Below is a small trained network, with its code and all its weights. Each question gives an input and a class and asks what happens when units are switched off, that is, made to give their printed mean instead of their output.

import numpy as np


def w(rows, s, z=0):
    codes = np.array(rows[::2]) - 128.0
    scale = np.full(codes.shape[1], s)
    scale[-1] = z or s
    return codes * scale


def norm(h):
    return h / np.sqrt((h * h).mean(-1, keepdims=True) + 1e-5)


def f(y):
    return np.maximum(y, 0)


def log_softmax(a):
    a = a - a.max(-1, keepdims=True)
    return a - np.log(np.exp(a).sum(-1, keepdims=True))


def net(x, mask):
    res = np.array(x, float).reshape(1, 3) / 4 @ E
    u = 0
    for l in range(4):
        y = f(norm(res) @ A[l][:, :-1].T + A[l][:, -1])
        res = res + np.where(mask[u : u + 4], y, B[l][:, -1]) @ B[l][:, :-1]
        u += 4
    return log_softmax(norm(res)[-1] @ U[:, :-1].T + U[:, -1])


A, B = {}, {}
E = w([
[159,183,141,211,167,245,147,156,58,55],'x0',
[69,188,174,153,143,142,243,48,102,87],'x1',
[127,166,136,134,160,117,202,250,124,184],'x2',
],0.002)
A[0] = w([
[5,133,226,190,99,76,234,22,168,92,133],'0.n1',
[116,159,130,90,152,107,244,191,113,239,6],'0.n2',
[93,167,168,166,132,108,186,117,105,176,55],'0.n3',
[136,136,168,192,222,198,112,225,89,162,144],'0.n4',
],0.0022)
B[0] = w([
[83,95,70,35,92,131,131,170,121,113,253],'0.n1',
[122,60,253,206,195,119,93,19,125,142,184],'0.n2',
[111,156,201,82,218,138,137,110,155,129,159],'0.n3',
[157,116,40,85,89,106,120,174,127,75,245],'0.n4',
],0.0037,0.0026)
A[1] = w([
[167,93,135,137,88,50,70,122,147,234,100],'1.n1',
[60,180,146,144,96,214,237,102,72,90,75],'1.n2',
[98,115,158,169,96,104,119,4,121,109,7],'1.n3',
[92,174,150,102,147,171,198,90,96,100,23],'1.n4',
],0.0028,0.0011)
B[1] = w([
[160,209,98,168,125,93,183,112,134,38,235],'1.n1',
[177,173,75,150,126,28,52,147,171,187,255],'1.n2',
[208,150,106,80,98,109,219,248,125,178,180],'1.n3',
[152,140,140,113,118,58,82,116,254,65,202],'1.n4',
],0.0032,0.0025)
A[2] = w([
[124,121,113,116,85,133,90,82,112,76,98],'2.n1',
[193,161,81,144,76,125,41,99,142,132,39],'2.n2',
[148,72,133,137,93,86,130,126,154,195,2],'2.n3',
[171,71,118,167,150,252,83,158,60,134,56],'2.n4',
],0.0043,0.00076)
B[2] = w([
[118,112,107,161,122,168,24,119,52,76,199],'2.n1',
[68,151,239,172,201,146,176,72,120,191,253],'2.n2',
[114,241,122,177,185,235,107,171,86,40,165],'2.n3',
[66,1,211,56,119,32,202,55,109,228,191],'2.n4',
],0.0036,0.0041)
A[3] = w([
[155,175,107,137,192,112,218,254,166,116,62],'3.n1',
[188,188,137,190,158,105,56,132,126,77,165],'3.n2',
[52,184,165,115,198,92,129,59,207,136,105],'3.n3',
[197,106,140,103,91,97,250,220,119,197,4],'3.n4',
],0.0039,0.0018)
B[3] = w([
[87,76,124,43,144,25,195,126,108,179,239],'3.n1',
[110,254,68,133,186,134,96,145,227,72,226],'3.n2',
[170,84,157,192,120,214,101,139,67,155,252],'3.n3',
[220,167,117,221,25,215,73,113,196,62,186],'3.n4',
],0.0049,0.0046)
U = w([
[135,217,110,213,170,216,52,96,153,84,173],'0',
[98,16,244,143,151,135,170,90,42,216,234],'1',
[135,180,78,101,199,22,189,195,185,151,146],'2',
[255,70,124,183,3,159,152,165,177,126,3],'3',
[80,87,50,17,30,155,119,87,95,84,48],'4',
],0.0096,0.0012)

Each question gives the input, the list of numbers given to net, and the class t.
The units are the neurons (one row each of A and B). Each row of codes is followed by its name. A weight is (code - 128) times the scale printed after its matrix; where a second scale follows, it is the last column's (A, B and U).
mask holds one flag per neuron, layer by layer. A switched-off neuron (its flag False) gives its mean, the last column of its row in B, instead of its output. The means were averaged over made-up inputs and are rounded, as every weight is.
A unit's drop is (log p(t) with every unit on - log p(t) with that unit switched off) / (log p(t) with every unit on - log p(t) with every unit switched off).
The circuit of an input: a set's keep is (log p(t) with only the set's units on - log p(t) with every unit switched off) / (log p(t) with every unit on - log p(t) with every unit switched off). Starting from the 12 units with the biggest drops (on a tie, the unit counted first), units are removed one at a time, each time the one whose removal leaves the highest keep (on an exact tie, the one counted first), for as long as the keep stays at least 0.8.
units of the circuit, in order: the units of the circuit, biggest drop first
top k neurons: the k neurons with the biggest drops, biggest first
top k neurons in layer l: the k neurons of layer l with the biggest drops, biggest first
drop when u is switched off: that unit's drop, to one decimal
input [-5,3,0], class 4: units of the circuit, in order => (2.n2 0.n1)
input [1,-5,7], class 3: units of the circuit, in order => (3.n4)
input [5,-7,1], class 3: top 2 neurons in layer 2 => (2.n4 2.n1)
input [7,-6,3], class 3: units of the circuit, in order => (3.n4 2.n4)
input [7,0,7], class 3: top 3 neurons => (3.n4 2.n4 1.n1)
input [0,-8,-2], class 0: units of the circuit, in order => (3.n1 2.n2)
input [-1,2,0], class 4: top 2 neurons => (0.n1 2.n2)
input [4,-2,0], class 1: top 2 neurons => (2.n4 1.n3)
input [0,7,-7], class 4: top 2 neurons => (0.n1 1.n3)
input [0,6,0], class 4: top 3 neurons => (0.n1 2.n2 3.n2)
input [-5,-1,0], class 0: top 3 neurons => (1.n3 2.n4 3.n3)
input [-6,1,0], class 4: top 2 neurons => (2.n2 1.n2)
input [-5,8,3], class 1: top 2 neurons => (3.n3 3.n2)
input [6,-5,-5], class 1: units of the circuit, in order => (2.n4)
input [-5,2,-1], class 4: top 2 neurons => (2.n2 3.n2)
input [6,0,8], class 3: top 2 neurons in layer 1 => (1.n1 1.n4)
input [-2,8,5], class 1: top 3 neurons => (3.n3 0.n2 3.n2)
input [-7,3,0], class 4: top 3 neurons in layer 3 => (3.n2 3.n1 3.n4)
input [2,-7,-8], class 1: top 2 neurons in layer 2 => (2.n4 2.n2)
input [7,-5,-6], class 1: units of the circuit, in order => (2.n4)
input [2,-8,-6], class 1: drop when 2.n4 is switched off => 0.9
input [3,-6,5], class 3: drop when 3.n4 is switched off => 1.7
input [6,-1,3], class 3: drop when 3.n4 is switched off => 1.0
input [7,-2,5], class 3: drop when 2.n1 is switched off => 0.0
